In the rows, 128 means zero.
Each row of numbers belongs to one of the objects below and depends on some of the facts about them. Some rows are named. Which object is each other row?

There are 3 kinds of fact about the objects: Σ, ψ, δ.
Σ: points at; ψ: refers to; δ: is of sort
bedeflok Σ:suril δ:a
bekligru δ:b
bodrufe Σ:tiflo δ:a
bodruk Σ:kluken δ:b
braplo Σ:kleflir δ:b
braval Σ:daplok δ:b
breka δ:d
brekoben Σ:doklom trimom mesko δ:d
brevedrel δ:a
brisom Σ:fidu vonu δ:c
brodelo ψ:nabrus kastus δ:b
brofis Σ:fiku δ:b
broska δ:a
bruror ψ:bekligru skodu δ:a
buzel Σ:sikem fisker δ:d
buzur Σ:fiku sikem motik ψ:kleplabruk δ:c
daplok Σ:traskam gizur luga δ:a
deni Σ:mefo δ:b
detras Σ:vaplos ψ:fludre tedra δ:d
disim Σ:dokler δ:d
distal δ:d
dofo Σ:zutor δ:a
dokler Σ:skastil fisker δ:c
doklom Σ:kleplabruk brisom δ:c
dozas δ:d
dratrol Σ:skupo ψ:daplok δ:a
drevi Σ:broska ψ:keplas δ:c
driru Σ:traskam gretrar ψ:klastu δ:d
droklidrun δ:c
dronuk δ:c
duskel δ:b
duskir ψ:flirasu δ:d
febre δ:b
feple Σ:sepofi δ:b
fesu Σ:lubrelo ψ:pludebrem bodruk δ:a
fidu Σ:zagoplor bodruk δ:a
fiku Σ:fidu grasus δ:a
fisker ψ:pludebrem plegral mokla δ:a
flagebra δ:b
flakles Σ:traskam ψ:veflam δ:d
flata δ:a
fleplas Σ:poban δ:b
fligrok Σ:tuger δ:a
flirasu Σ:skupo poban δ:c
flofa Σ:bodrufe gretrobu δ:a
flogom ψ:bedeflok gizur paplon δ:b
fludre δ:a
flukebra ψ:gelel δ:c
flumum Σ:skastil fidu δ:a
flunos Σ:poban δ:a
fluskam Σ:pludebrem ψ:vaplos δ:c
flutas Σ:rebe poban plofel ψ:bodruk liklom kastus δ:c
fluti Σ:veko δ:b
gelel Σ:brevedrel motik δ:c
geplotril Σ:traskam veko tepum nusu δ:b
gesur Σ:niflin ridem δ:d
giskalos δ:d
gistok ψ:veflam δ:a
gizur Σ:traskam δ:a
goflik Σ:breka δ:c
grako Σ:plibrem ψ:meflun δ:b
grasus δ:b
gravo Σ:gizur keplas ψ:liklom δ:a
greplor Σ:broska δ:b
gretal Σ:dofo fligrok δ:d
gretrar Σ:trimom ψ:brekoben δ:c
gretrobu Σ:laplum detras flagebra δ:a
grevas Σ:brisom δ:b
gripen Σ:miten skamos breka δ:a
grotri δ:a
grugren Σ:pludebrem goflik dokler ψ:nabrus δ:a
kastus Σ:nusu δ:c
kebrar Σ:brisom dronuk ψ:dokler δ:a
kefin Σ:flirasu δ:a
keplas Σ:zutor dofo gretrar δ:c
klamun Σ:disim ψ:luga δ:a
klastu Σ:breka δ:a
kleflir δ:a
kleplabruk Σ:fidu δ:d
klogri Σ:pivom ψ:tiflen δ:b
klovir Σ:keplas δ:c
kluken δ:a
kobu Σ:kluken δ:a
laplum δ:a
lesela Σ:lubrelo ψ:trimom δ:c
libol δ:a
liklom Σ:stuflin δ:b
lubrelo ψ:fidu δ:a
luga δ:b
lugro Σ:tuger δ:d
lume Σ:gripen kluken δ:a
mazim Σ:gizur driru δ:d
meflun δ:c
mefo Σ:braval poban vaplos δ:a
mesko Σ:braval bekligru δ:a
miten Σ:drevi kluken δ:c
mokla Σ:luga δ:a
motik Σ:grotri ψ:keplas klastu δ:a
mudizir Σ:nuklan motik ψ:pigos δ:b
nabrus Σ:vurol sepofi traskam vosar δ:a
neflu Σ:vaplos ψ:gelel tiflen δ:b
nepli Σ:flagebra δ:a
niflin δ:a
nosko Σ:grasus sinas δ:b
nuflo Σ:grasus δ:a
nuklan Σ:fisker δ:b
nusu Σ:rozem δ:a
pabrum Σ:klovir brekoben δ:a
paplon Σ:gelel δ:d
pefe Σ:daplok tuger δ:b
pigos δ:a
pigrem ψ:breka δ:b
pivom Σ:poban δ:a
plegral Σ:bekligru δ:b
plibrem Σ:braval δ:d
plofel δ:a
pludebrem δ:a
plutik Σ:kluken δ:b
poban Σ:drevi δ:c
puflol Σ:dofo febre δ:a
rebe ψ:braval δ:d
redir Σ:gretal δ:a
retror Σ:bodruk ψ:braval mokla brisom δ:b
ridem Σ:laplum δ:a
rozem Σ:dofo fisker klovir δ:a
rustagik Σ:suril δ:b
saflan Σ:kebrar δ:a
senu Σ:skimu ψ:kleflir nepli luga δ:a
sepofi Σ:zutor flata δ:a
sikem δ:a
sinas Σ:buzel δ:a
sisi δ:a
skamos ψ:duskel grasus δ:a
skastil ψ:libol δ:a
skimu ψ:nuklan kefin δ:c
skizus Σ:brisom δ:b
skodu Σ:fisker δ:a
skofor Σ:kefin liklom δ:d
skupo ψ:fleplas kleflir veflam δ:d
stuflin Σ:skodu ψ:grotri δ:a
suden Σ:nuflo δ:a
suril ψ:pivom rozem δ:d
tebro Σ:zutor sikem rozem meflun ψ:distal brofis tepum saflan δ:c
tedra Σ:skastil δ:b
teplor Σ:brisom δ:a
tepum Σ:feple breka δ:a
tiflen Σ:trimom δ:b
tiflo Σ:tuger δ:b
traskam Σ:trimom ψ:giskalos δ:a
tratoma ψ:fludre breka luga δ:a
trimom Σ:kluken δ:a
truvem Σ:flogom brevedrel meflun δ:c
tuger Σ:zutor δ:c
tupur Σ:gravo ψ:geplotril miten δ:a
vaplos Σ:trimom δ:a
veflam Σ:fidu δ:a
veko Σ:tiflen ψ:nabrus δ:c
vesum Σ:tepum ψ:trimom nuflo δ:d
vodes Σ:zutor gretrar δ:a
vonu Σ:bekligru ψ:pefe grevas brevedrel δ:b
vosar Σ:niflin ψ:nuflo δ:c
vurol Σ:drevi δ:a
zagoplor Σ:broska driru δ:b
zestur δ:b
zutor δ:a

Some rows with their names:
zestur: [136 157 136 141 125 129 130 136 133 127 125 145 120 127 139 140 121 127
 123 145 134 149 136 126 125 149 133 120 123 149 145 141 133 121 119]
nabrus: [133 120 100 142 137 108  81 107 112 135 132 131 113 133 122 159 114  89
 125 111 125 127 131 130 108 139 127 130 128 114 118 131 125 104 145]
brofis: [134 145 131 142 128 123 110  86 124 148 124 125 120 133 131 120 112 133
 115 126 103 131 127 131 140 126 127 127 124 138 132 151 133 140 133]
miten: [137 141 107 160 124 152 138 166 125 200 123 129 113 134 136  80 115  93
  95 148 112 122 119 116 104 162 130 108 130  93 109 140 133 115  97]
klogri: [142 154 135 133 131 107 163 140 121 115 135 130 121 137 144 118 114 112
 117 137 117 134 126 121 139 128 131 110 126 109 120 155 126 111 161]
redir: [128 119 121 132 136 126 128 115 121 124 132 125 117 128 131 154 115 109
 130 124 119 134 132 133 118 140 129 126 122 118 129 132 132 112 127]
gretal: [122 143 113 124 130 120 111 127 116 132 134 118 138 122 119 173 114 114
 128 114 121 146 132 128 135 114 130 151 123 121 121 139  97 100 142]
skodu: [127 119 127 129 137 123 123 112 120 102 129 124 121 128 129 157 115 111
 134 119 113 126 130 135 117 133 129 131 124 125 125 134 132 108 137]
bruror: [123 127 129 135 132 138 134 125 139 124 131 141 119 124 135 139 123 120
 130 144 131 158 142 136 117 166 131 119 124 128 150 127 147 116 105]
stuflin: [128 114 124 130 138 125 137 115 122 123 135 124 117 129 134 145 115 117
 127 126 120 135 128 132 125 134 130 125 122 117 129 131 135 112 125]
brisom: [142 115 130  68 169 124 150 121 112 101 113 101 107 116  98  77 106 193
 104 110 105  58 148 130 127 136 127 141 139 148  93 115 204 124 166]
kleflir: [141 138 143 140 126 149 138 128 130 114 124 135 114 138 119 151 128 115
 140 127 126 161 150 128  95 161 131 127 130 144 154 139 146  99  86]
laplum: [125 131 132 137 133 139 125 128 139 115 127 143 118 126 134 145 125 115
 132 141 130 157 144 136 107 166 131 121 125 133 147 129 148 116 110]
tedra: [150 153 136 130 128 130 149 125 117 125 125 124 115 136 126 134 117 138
 127 124 120 138 131 119 119 126 133 128 125 148 132 150 135 116 114]
deni: [137 147 126 140 126 121 130 132 121 143 130 131 120 132 145 129 113 119
 120 134 119 136 121 118 130 118 132 120 121 130 124 147 126 114 136]
pigos: [127 131 134 142 131 140 120 127 132 111 125 143 117 127 134 147 124 112
 136 137 127 153 142 138 104 162 130 122 125 132 144 129 143 113 114]
goflik: [127 137 120 139 136 128 121 134 130 144 128 123 130 131 123 126 116 135
 118 139 120 118 132 124 121 149 130 122 125 124 118 137 126 115 133]
suril: [123 154 124 126 127 150 139 153 139 143 129 140 133 118 133 125 127 124
 121 140 143 167 147 132 131 150 132 135 127 131 143 131 136 106 114]
gravo: [128 114  97 129 140  98  77  94 117 137 141 129 116 130 124 170 113 111
 124 112 136 127 131 128 123 126 129 128 125 114 124 129 122 106 152]
suden: [129 116 124 132 136 127 133 120 122 118 131 126 115 128 131 141 117 112
 127 124 117 134 131 134 118 140 130 123 125 118 127 131 139 115 122]
klamun: [142 120 128 129 135 136 149 118 122 130 135 116 113 137 121 138 119 128
 128 116 121 147 132 122 113 134 132 125 126 123 140 138 142 102 100]

Name these rows:
No name comes twice in this set of rows, the named rows included.
[135 158 133 137 126 130 144 139 140 132 130 148 121 124 141 134 122 136
 120 154 140 158 141 123 131 151 134 119 121 146 149 137 136 124 118] => flogom
[141 122 105 149 129 144 150 141 121 166 129 139  96 125 128 114 116  89
  98 134 121 145 128 135 107 171 129 119 134  96 129 126 142 130  82] => kobu
[158 124  76 162 121 145 155 175 103 198 129 149  81 116 112 143 108  58
  70 129 119 145 126 139  97 206 129 133 135  78 121 117 118 146  25] => trimom
[137 131 133  79 150 147 180 145 111 109 116 107 116 111 114  99 110 152
 107 106 100 110 143 138 138 129 127 151 136 137 108 124 173 117 132] => kleplabruk
[133 158 130 126 120 158 142 151 137 159 131 130 128 128 128 116 130 137
 125 134 140 178 144 120 125 140 134 129 129 132 151 143 143  91  90] => skupo
[148 114 140 105 145 147 169 118 109  97 119 109 102 132 110 114 114 139
 126 101 103 118 141 133 107 138 128 133 134 136 124 130 169 111 108] => veflam
[140 107 137  92 154 145 182 120 112  93 119 111  98 118 119 102 109 150
 112 111  96 103 139 143 123 146 126 137 135 129 115 118 186 127 125] => fidu
[124 115 120 146 128 141 136 133 122 156 132 124 115 137 156  99 119  84
 126 131 113 138 111 124 109 121 130 100 122  99 121 141 139  98 127] => vurol
[126 134 131 132 137 122 116 130 126 124 124 118 134 129 120 134 115 141
 125 134 113 110 134 125 120 144 130 129 123 134 114 136 127 113 141] => dokler
[148 161 142 138 125 135 144 137 133 137 129 136 116 133 128 132 123 146
 126 140 138 161 139 116 123 143 135 121 125 150 152 148 140 115  99] => pigrem
[129 136  90 128 126 128 124 149 110 168 139 127 128 112 118 179 110 116
 105 117 132 146 124 129 136 133 132 157 121 113 120 125  89 114  95] => driru
[129 115 129 125 137 140 150 132 119 109 124 127 114 122 134 146 116 118
 130 123 113 125 131 136 108 143 129 129 123 131 123 125 142 112 120] => nuflo
[123 117 118 135 135 106  99  94 116 103 141 121 130 131 124 196 113 110
 141 116 120 137 129 134 126 123 130 138 116 122 125 137  97 106 147] => fligrok
[138 145 124 135 130 112 124 118 119 131 132 128 123 129 135 152 112 124
 122 128 121 129 124 121 133 122 132 130 120 133 124 144 116 121 140] => feple

The same objects again, as new rows of numbers:
Known rows:
meflun: [143 156 120 108  73 195 122 132 151 119 139 115 148 135 162 134 135 123
 128  77 101 152 109 139 127 148 123 123]
saflan: [119 134 142 118 139 130 134 118 103  96 130 138 143 116 121 133 127 126
 113 138 150 152 112 123 128 117 122 156]
duskir: [128 154 126 105  63 180 115 129 129 118 121  94 146 138 191 135 106 122
 127  82 116 144 109 136 116 148 150 129]
skodu: [110 103 135 124 146 147 130 112 121 104 112 129 129 126 124 145 130 127
 118 146 145 144 115 106 133 123 119 144]
tuger: [111  93 112 110 148 185 133  70 119  95  84 126 113 149   9 138 141 165
 102 155 147 125  97 119 126 125 100  88]
fligrok: [106 100 133 123 150 155 126 100 114  94  94 115 121 133  68 136 130 141
 113 145 150 133 107 108 126 125 110 119]
droklidrun: [136 156 120 104  75 184 121 133 145 118 135 110 147 132 165 133 133 122
 126  78 102 152 111 136 123 147 120 123]
feple: [104 124 128 118 138 115 119  96 128 109 119 130 126 128 114 129 125 133
 113 136 149 136 119 124 125 116 116 126]
skofor: [105 114 135 109 129 139 123 105 107 111 113 133 137 128 137 145 111 141
 118 144 141 139 124 131 126 115 140 138]
klastu: [110 110 144 126 143 145 125 121 122 105 122 129 137 124 124 140 132 127
 121 140 137 144 125 113 136 119 117 139]
brisom: [174 107 116 115 127 128 180  98 137 123 127 202 135 110 236 184 154 100
 109 153 139 167 151 110 120 126 164 187]
kastus: [117 128 119 112 132 158 119 114 118 107 129 177 136 120  81 159 129 122
 123 158 120 138 124 143 133 110 120  97]
nepli: [112 118 140 115 150 149 136 113 116 100 129 120 127 122 116 132 121 127
 124 103 131 140 126 107 123 126 119 108]
suril: [126 154 127 106  59 169 112 128 130 119 117  92 147 136 198 138 106 120
 126  79 114 145 110 133 117 149 148 136]
kobu: [119 124 159 113 137 115 111 130 104 105 130 120 146 117 106 128 141 118
 113 123 125 144 145 134 122 114 130 123]
rebe: [134 159 121 102  54 194 116 150 139 120 108  97 139 137 177 128 113 117
 132  85 114 147 118 136 104 140 162 134]
kleplabruk: [140 112 134 118 127 123 157  84 111 121 130 167 146 118 230 173 116 116
 111 161 150 152 138 120 126 125 161 165]
pigos: [138 156 135 121  78 186 118 145 142 111 135  95 148 132 171 127 124 107
 131  78 112 149 109 126 127 150 128 128]
klamun: [105 113 140 108 150 131 128 115 112 100 113 114 124 122 118 137 119 124
 122  95 128 140 126  99 117 129 117 118]
tedra: [105 130 126 115 140 118 132  96 132 110 138 133 126 125 142 131 119 129
 119 111 142 139 126 117 122 119 120 120]
braplo: [107 129 131 115 130 113 120 105 132 112 124 134 131 125 130 133 123 130
 115 128 145 139 123 125 121 117 121 132]

Name these rows:
No name comes twice in this set of rows, the named rows included.
[114 110 127 112 144 150 129 103 129 114 122 154 136 126 121 147 140 143
 118 143 130 148 128 125 136 116 112 141] => gelel
[139 142 125 122  84 211 120 119 139  97 105  72 130 151  98 120 131 122
 120  89 126 134  89 124 120 159 120  97] => zutor
[117 132 121 116 121 128 126 120 139 114 123 153 122 124 118 134 129 118
 122 144 148 141 132 130 113 108 136 136] => plegral
[ 95 118 140  95 131 128 119 105  97 108 112 115 134 123 115 137 106 142
 117 111 130 135 136 129 112 116 138 112] => detras
[129 109 139 124 138 112 140 112 114 110 111 142 138 117 187 163 132 107
 111 142 140 153 129 103 126 132 135 167] => kebrar
[134 154 142 115 118  93 111 129 122 114 157 161 147 111 112 134 133  97
 116 144 131 138 160 165 116  97 145  98] => bodruk
[127 153 134 110  86 174 120 143 138 107 126  78 140 130 172 128 116 105
 129  43 103 145 111 116 113 157 124 115] => gistok
[135 161 126 105  76 199 135 122 136 115 151 101 144 138 193 126  97 125
 137  59 111 142 114 135 117 147 146  96] => breka
[ 84 118 132 116 134 102 109 115 133 115 112 131 128 123 136 135 118 134
 118 130 141 142 123 122 122 113 110 151] => klogri
[ 59 117 129 101 149 148 100 149 126 118 122 155 133 114 106 137 118 157
 141 128 115 154 116 119 140  99  95 163] => flirasu
[115  92 130 123 152 172 125  85 115  87  83 106 114 144  25 129 133 147
 106 153 158 124  99 108 125 129 108  98] => dofo
[106 121 127 123 142 126 123  90 132 107 121 132 125 132 101 129 126 141
 113 151 151 132 116 124 126 114 112 122] => pefe
[102 127 147 102 138 122 107 136 117 117 141 150 150 114 104 130 141 141
 124 121 107 150 145 148 129  98 110 136] => miten
[ 77 127 120  98 132 132  93 148 115 112  99 161 129 112  86 160 120 128
 131 134 111 141 119 131 121 108 108 132] => flutas

The same objects again, as new rows of numbers:
Named rows:
rebe: [ 80 176 109 147 137  72 132 151 111 154 106  90 106 169 167 147 145 145
  78 138 159 118 129 106  73 106]
droklidrun: [130 156  97 152 158  92 103 173  92 151 111  75  98 158 159 134 141 150
  76 150 155 148 138 128  81 123]
vosar: [141 159 101 156 128 105 129 167  92 147  94  83  83 166 149 133 141 146
  86 180 163 133 171 147 102 130]
pigrem: [ 99 164  95 146 145  53 136 175 105 146 107  87 102 158 167 101 165 157
  95 171 149 129 147  79  82 129]
flakles: [105 155  88 154 141 118 171 138 107 119  90  83  94 188 152 149 133 138
  81 142 166 112 162 103 115 138]
gistok: [108 142 105 127 136  77 151 170 102 150 129  85 116 184 142 160 167 163
  83 153 172 133 128  99  83 122]
tupur: [138 147 111 133 126  97 157 157 105 149  96  89 113 163 135 146 150 151
 112 184 180 131 147 105 108 128]
vesum: [100 172 118 146 119  98 151 141 102 144  79  89  87 174 159 144 142 127
  86 165 168 118 164 117 105 119]
nusu: [144 145 116 130 144 107 150 150  99 144  98  81 113 156 138 146 146 142
 115 178 194 144 146  97 119 127]
zutor: [114 151 115 130 159 116 123 153 103 151 133  95 101 177 168 160 144 166
 147 159 195 156 136  69  90 119]
fligrok: [142 144 114 134 150 119 147 140 100 145 107  83  97 167 149 152 139 148
 145 181 209 148 151  86 129 131]
deni: [137 152 100 146 147  67 140 155 106 132  83  76  91 149 154 100 154 135
  83 185 169 139 149  75 112 146]
mokla: [143 145 114 129 141  99 147 155 102 149  94  83 122 157 139 145 147 141
 102 171 181 143 140  97 104 124]
brofis: [130 153 105 143 159  76 142 166 104 132  81  70  86 143 148 101 160 131
  89 181 166 134 155  80 117 136]
vaplos: [178 138  82 129 127 148 175 147 106 109  69 101 153 170 137 139 123 137
  87 165 145 146 157  83  81 145]
veflam: [134 132 120 123 159  96 168 178  95 142  94  51 106 152 114 149 168 134
  81 164 184 123 146 120 140 119]
lesela: [138 159 100 155 130  99 126 166  92 147  95  83  83 167 148 131 142 145
  85 179 161 133 171 147 101 128]
kastus: [150 150  93 157 151 114 119 160  95 138  96  72  90 150 149 128 133 138
  86 173 174 140 156 137 117 136]
goflik: [153 151  98 156 151 100 121 161  90 144  93  67  94 153 147 131 134 139
  83 170 168 144 154 136 110 130]
plofel: [117 149 118 124 142  77 127 164 100 156 117  86 130 160 151 151 157 154
  89 156 169 149 118  89  73 111]
luga: [100 160  96 144 161  54 129 176 101 143 107  75 115 149 178 101 160 151
  92 166 152 142 144  68  83 123]

Rows to name:
No name comes twice in this set of rows, the named rows included.
[152 153  95 160 160 124 122 153  92 136  98  72  77 162 152 134 125 143
 111 175 181 143 166 126 123 137] => klovir
[127 155 101 152 163  99 139 149 103 129  98  80  67 157 164 106 146 141
 130 188 191 141 166  63 129 150] => tiflo
[149 152 110 146 172 112 134 189  90 142  75  50  83 126 122 120 149 125
  82 168 164 124 167 163 142 114] => doklom
[146 154 106 135 140  88 154 153 114 154  97  91 112 154 120 145 147 159
 112 177 180 129 126 109 103 122] => motik
[141 145 115 130 145 108 144 152 101 145 103  82 113 159 143 148 147 145
 118 174 193 145 142  92 111 126] => puflol
[141 149 109 133 121  85 155 155 105 153 101  91 118 165 136 144 151 151
 103 181 180 134 138 109 102 125] => dratrol
[162 150  72 144 153 134 166 159 112  96  60  97 112 160 153  98 135 131
  80 165 123 137 176  60  84 157] => tiflen
[154 141 103 133 141 130 157 146 103 130  91  89 121 165 141 147 136 142
 115 171 179 146 153  84 109 137] => daplok
[124 154 108 145 161  74 138 161 103 137  89  73  80 146 154 104 157 135
 101 185 176 136 155  79 123 138] => nuklan
[145 144  77 159 129 140 128 167 111 130 101  92 102 154 151 122 136 143
  87 179 161 122 161 145 116 144] => veko
[138 145 122 131 145  99 146 153  99 150 100  73 111 153 138 147 148 142
 117 178 194 143 140  99 120 123] => skodu
[170 155  59 159 140 174 155 160 102 103  76 105 112 179 150 127 111 150
  98 160 129 134 192 118  85 152] => gretrar
[137 159  93 163 146 116 126 162  95 143 108  83  74 169 154 136 132 156
 119 176 176 135 169 134 114 132] => tebro
[176 138 112 145  89  31 142 115  97 160  91  77 136 159 135 134 141 136
  64 206 208 158 117 102 109 148] => pivom

